Here is a tiny trained network, its code and every weight. The questions are about switching its units off for an input and a target symbol, where a switched-off unit gives its printed mean instead of its output.

import numpy as np


def w(rows, s, z=0):
    codes = np.array(rows[::2]) - 128.0
    scale = np.full(codes.shape[1], s)
    scale[-1] = z or s
    return codes * scale


def f(y):
    return np.maximum(y, 0)


def softmax(a):
    e = np.exp(a - a.max(-1, keepdims=True))
    return e / e.sum(-1, keepdims=True)


def log_softmax(a):
    a = a - a.max(-1, keepdims=True)
    return a - np.log(np.exp(a).sum(-1, keepdims=True))


def net(x, mask):
    ids = ['γδεζηθλπστφψ'.index(c) for c in x.split()]
    T = len(ids)
    res = E[ids] + P[:T]
    u = 0
    for l in range(2):
        r = res
        for j in range(2):
            rows = slice(4 * j, 4 * j + 4)
            q, k, v = (r @ M[l][rows].T for M in (Q, K, V))
            z = softmax(np.where(np.tri(T) > 0, q @ k.T / 4**0.5, -1e9)) @ v
            o = O[l][rows]
            res = res + np.where(mask[u + j], z, o[:, -1]) @ o[:, :-1]
        u += 2
        y = f(res @ A[l][:, :-1].T + A[l][:, -1])
        res = res + np.where(mask[u : u + 4], y, B[l][:, -1]) @ B[l][:, :-1]
        u += 4
    return log_softmax(res[-1] @ U[:, :-1].T + U[:, -1])


Q, K, V, O, A, B = {}, {}, {}, {}, {}, {}
E = w([
[152,138,180,59,140,97,160],'γ',
[84,115,121,140,98,120,57],'δ',
[105,177,117,138,112,133,53],'ε',
[163,170,174,68,131,137,151],'ζ',
[58,139,181,129,50,108,165],'η',
[126,183,82,116,137,58,96],'θ',
[133,113,211,87,103,169,201],'λ',
[173,161,107,92,114,248,109],'π',
[116,205,98,85,104,119,160],'σ',
[129,60,115,65,111,162,165],'τ',
[94,85,203,96,83,151,100],'φ',
[152,96,134,54,138,103,66],'ψ',
],0.014)
P = w([
[66,120,114,186,219,147,179],'0',
[120,116,121,182,160,123,171],'1',
[144,115,125,174,131,113,167],'2',
[165,114,125,163,99,99,167],'3',
[167,117,124,156,83,98,154],'4',
[161,119,120,149,76,97,147],'5',
[153,126,118,138,68,95,138],'6',
[147,130,115,124,64,96,124],'7',
[143,136,109,110,57,97,117],'8',
[127,142,110,98,61,95,108],'9',
[113,145,101,86,60,98,94],'10',
[95,154,99,74,61,96,87],'11',
[82,160,92,56,65,101,81],'12',
[1,168,100,69,92,82,102],'13',
],0.0093)
Q[0] = w([
[160,89,115,147,196,112,118],'0.h0',
[44,138,134,101,191,130,111],'0.h0',
[118,116,109,148,254,148,114],'0.h0',
[140,112,162,152,110,78,75],'0.h0',
[140,142,145,28,30,144,161],'0.h1',
[156,119,140,162,84,124,132],'0.h1',
[99,157,140,63,66,82,122],'0.h1',
[158,136,149,150,42,135,147],'0.h1',
],0.0063)
K[0] = w([
[160,192,111,151,67,171,155],'0.h0',
[173,147,155,149,132,112,179],'0.h0',
[170,244,154,152,70,162,141],'0.h0',
[125,69,176,147,73,163,184],'0.h0',
[65,202,195,3,103,203,93],'0.h1',
[114,150,128,151,95,162,149],'0.h1',
[104,225,116,123,145,163,73],'0.h1',
[103,169,146,168,83,175,159],'0.h1',
],0.0055)
V[0] = w([
[89,131,147,56,148,169,66],'0.h0',
[195,101,100,147,80,68,145],'0.h0',
[70,185,167,130,230,187,154],'0.h0',
[185,119,113,118,92,82,126],'0.h0',
[243,132,149,116,45,127,114],'0.h1',
[157,171,101,104,53,172,140],'0.h1',
[148,175,144,161,49,128,102],'0.h1',
[50,146,114,97,252,128,143],'0.h1',
],0.0049)
O[0] = w([
[134,158,117,110,82,103,138,147],'0.h0',
[61,138,112,111,199,172,108,112],'0.h0',
[217,89,156,169,30,74,152,126],'0.h0',
[75,136,117,114,163,167,109,119],'0.h0',
[2,148,97,113,189,163,121,192],'0.h1',
[41,128,127,82,138,101,106,254],'0.h1',
[66,125,125,74,183,135,122,175],'0.h1',
[234,89,157,160,32,113,123,65],'0.h1',
],0.0052,0.0021)
A[0] = w([
[72,187,96,195,209,176,215,177],'0.n0',
[122,102,105,240,198,110,120,3],'0.n1',
[118,171,111,215,151,123,55,115],'0.n2',
[67,85,142,161,163,2,145,189],'0.n3',
],0.0092,0.0032)
B[0] = w([
[204,86,138,86,69,90,127,163],'0.n0',
[53,70,145,153,255,149,111,130],'0.n1',
[154,104,111,90,20,149,221,166],'0.n2',
[222,157,105,103,98,198,70,253],'0.n3',
],0.0077,0.003)
Q[1] = w([
[113,187,143,133,63,91,147],'1.h0',
[152,172,101,83,178,137,182],'1.h0',
[89,166,96,250,215,138,115],'1.h0',
[114,95,112,166,185,27,90],'1.h0',
[65,142,186,238,199,83,107],'1.h1',
[124,48,99,90,69,84,73],'1.h1',
[133,176,114,131,22,145,126],'1.h1',
[31,108,79,214,180,146,196],'1.h1',
],0.016)
K[1] = w([
[128,55,78,65,167,171,135],'1.h0',
[104,74,148,130,34,130,84],'1.h0',
[207,53,173,254,151,71,222],'1.h0',
[196,131,161,244,117,192,138],'1.h0',
[234,123,89,236,138,148,188],'1.h1',
[126,209,149,28,126,215,122],'1.h1',
[112,78,154,37,176,145,129],'1.h1',
[246,132,144,233,176,89,59],'1.h1',
],0.012)
V[1] = w([
[128,58,171,94,124,32,96],'1.h0',
[189,171,82,84,188,80,135],'1.h0',
[122,97,21,198,100,105,41],'1.h0',
[200,90,158,100,148,190,67],'1.h0',
[173,183,114,119,149,134,68],'1.h1',
[164,117,114,180,57,99,18],'1.h1',
[126,172,254,131,138,155,136],'1.h1',
[128,49,171,123,197,165,72],'1.h1',
],0.02)
O[1] = w([
[102,52,205,89,131,62,35,50],'1.h0',
[238,175,112,132,186,57,102,147],'1.h0',
[98,66,28,247,123,132,69,115],'1.h0',
[111,102,59,67,235,177,125,228],'1.h0',
[162,225,92,127,169,124,120,111],'1.h1',
[97,225,46,90,72,91,54,138],'1.h1',
[18,162,238,176,195,95,148,153],'1.h1',
[73,116,96,127,101,12,242,1],'1.h1',
],0.012,0.0064)
A[1] = w([
[63,129,136,88,111,68,196,120],'1.n0',
[150,153,59,88,85,112,107,146],'1.n1',
[123,143,163,57,108,137,188,254],'1.n2',
[121,120,116,94,171,165,10,220],'1.n3',
],0.011,0.00092)
B[1] = w([
[168,156,66,186,116,105,74,161],'1.n0',
[101,49,202,168,173,123,199,212],'1.n1',
[119,130,118,159,136,192,21,193],'1.n2',
[99,137,165,136,94,46,254,255],'1.n3',
],0.0068,0.021)
U = w([
[119,125,160,126,161,150,95,118],'γ',
[74,92,147,198,103,166,150,56],'δ',
[100,109,156,198,96,165,140,77],'ε',
[114,124,169,153,163,159,101,108],'ζ',
[54,136,196,123,70,178,157,84],'η',
[147,111,136,253,159,129,96,153],'θ',
[87,82,197,216,169,177,122,3],'λ',
[92,134,131,169,166,195,161,176],'π',
[163,131,190,182,93,156,138,122],'σ',
[136,51,139,126,106,183,101,201],'τ',
[85,127,108,177,145,137,51,224],'φ',
[95,98,154,122,151,121,141,136],'ψ',
],0.0052,0.0048)

Each question gives the input, a string of symbols that net reads in full, and the target symbol t.
The units are the heads (4 rows each of Q, K, V and O) and the neurons (one row each of A and B). Each row of codes is followed by its name. A weight is (code - 128) times the scale printed after its matrix; where a second scale follows, it is the last column's (O, A, B and U).
mask holds one flag per unit, layer by layer, with each layer's heads first. A switched-off unit (its flag False) gives its mean, the last column of its rows in O or B, instead of its output. The means were averaged over made-up inputs and are rounded, as every weight is.
A unit's drop is (log p(t) with every unit on - log p(t) with that unit switched off) / (log p(t) with every unit on - log p(t) with every unit switched off).
The circuit of an input: a set's keep is (log p(t) with only the set's units on - log p(t) with every unit switched off) / (log p(t) with every unit on - log p(t) with every unit switched off). Starting from all 12 units, units are removed one at a time, each time the one whose removal leaves the highest keep (on an exact tie, the one counted first), for as long as the keep stays at least 0.8.
circuit, biggest first: the units of the circuit, biggest drop first
k most important neurons: the k neurons with the biggest drops, biggest first
k most important neurons of layer l: the k neurons of layer l with the biggest drops, biggest first
input ζ θ φ π φ π φ λ η τ π η π, target η: circuit, biggest first -> 1.h1, 1.n3
input δ σ τ π η ζ δ θ σ, target σ: 2 most important neurons -> 1.n3, 0.n0
input θ τ τ, target τ: circuit, biggest first -> 1.h1, 1.n3
input τ π τ π ε φ σ η π π ζ τ σ τ, target τ: circuit, biggest first -> 1.h1
input ψ τ ψ τ η τ π η σ, target σ: circuit, biggest first -> 0.h1, 1.h0
input φ λ δ ψ λ ε τ σ, target τ: circuit, biggest first -> 1.h1, 1.n3, 0.h0
input δ δ π η, target π: circuit, biggest first -> 1.h0, 0.h1
input η π π ψ π ψ ψ η γ τ δ, target τ: circuit, biggest first -> 1.h1, 0.n3
input η η π η ε σ π η σ ψ π ψ δ, target ψ: 2 most important neurons of layer 1 -> 1.n3, 1.n1
input η γ π ψ ζ λ φ η τ τ π τ γ, target τ: 3 most important neurons -> 0.n3, 1.n3, 1.n2
input τ π ψ π π π, target π: circuit, biggest first -> 0.h1, 1.h0, 0.h0
input η π δ π τ θ τ λ ζ ε δ σ π, target σ: circuit, biggest first -> 1.h0, 1.h1, 1.n3
input η π ψ θ ψ ζ η η δ τ ψ ζ, target ψ: circuit, biggest first -> 1.h0, 1.n3
input π ψ ζ ζ ψ η ε η γ, target η: most important neuron of layer 0 -> 0.n3
input τ δ π σ π ε γ π π θ λ ψ, target λ: circuit, biggest first -> 1.h1, 0.h1
input τ π σ δ, target σ: circuit, biggest first -> 0.h1, 0.n3, 1.h0, 0.n2
input η τ η γ η η π π λ ψ ε π ψ δ, target ψ: 2 most important neurons -> 0.n3, 0.n2
input ψ θ π δ τ γ, target τ: circuit, biggest first -> 1.h1, 0.n3, 1.n3
input τ τ ε π δ, target π: circuit, biggest first -> 0.h1, 1.h0
input π γ δ ψ π η ε δ ψ θ π θ λ η, target λ: circuit, biggest first -> 0.n3, 1.h1
input τ τ φ π τ γ π θ λ π λ ε, target λ: most important neuron -> 0.n2
input η σ π η φ γ, target φ: 3 most important neurons -> 1.n0, 0.n3, 1.n2
input δ ε δ ψ σ λ λ σ π π ψ ψ δ π, target ψ: 3 most important neurons -> 1.n3, 1.n1, 1.n2
input δ ε π ψ τ θ δ φ π, target φ: 2 most important neurons -> 1.n0, 1.n3
input ψ η η τ ψ λ, target ψ: 2 most important neurons -> 1.n3, 1.n2
input ε ψ θ, target ψ: 2 most important neurons -> 1.n1, 1.n3
input π ψ π η π, target η: most important neuron -> 1.n3
input τ ε τ θ σ ψ π τ π π σ σ ψ τ, target ψ: 2 most important neurons of layer 0 -> 0.n0, 0.n3
input σ λ φ η π τ π τ π φ θ η τ ζ, target τ: 2 most important neurons of layer 0 -> 0.n3, 0.n0
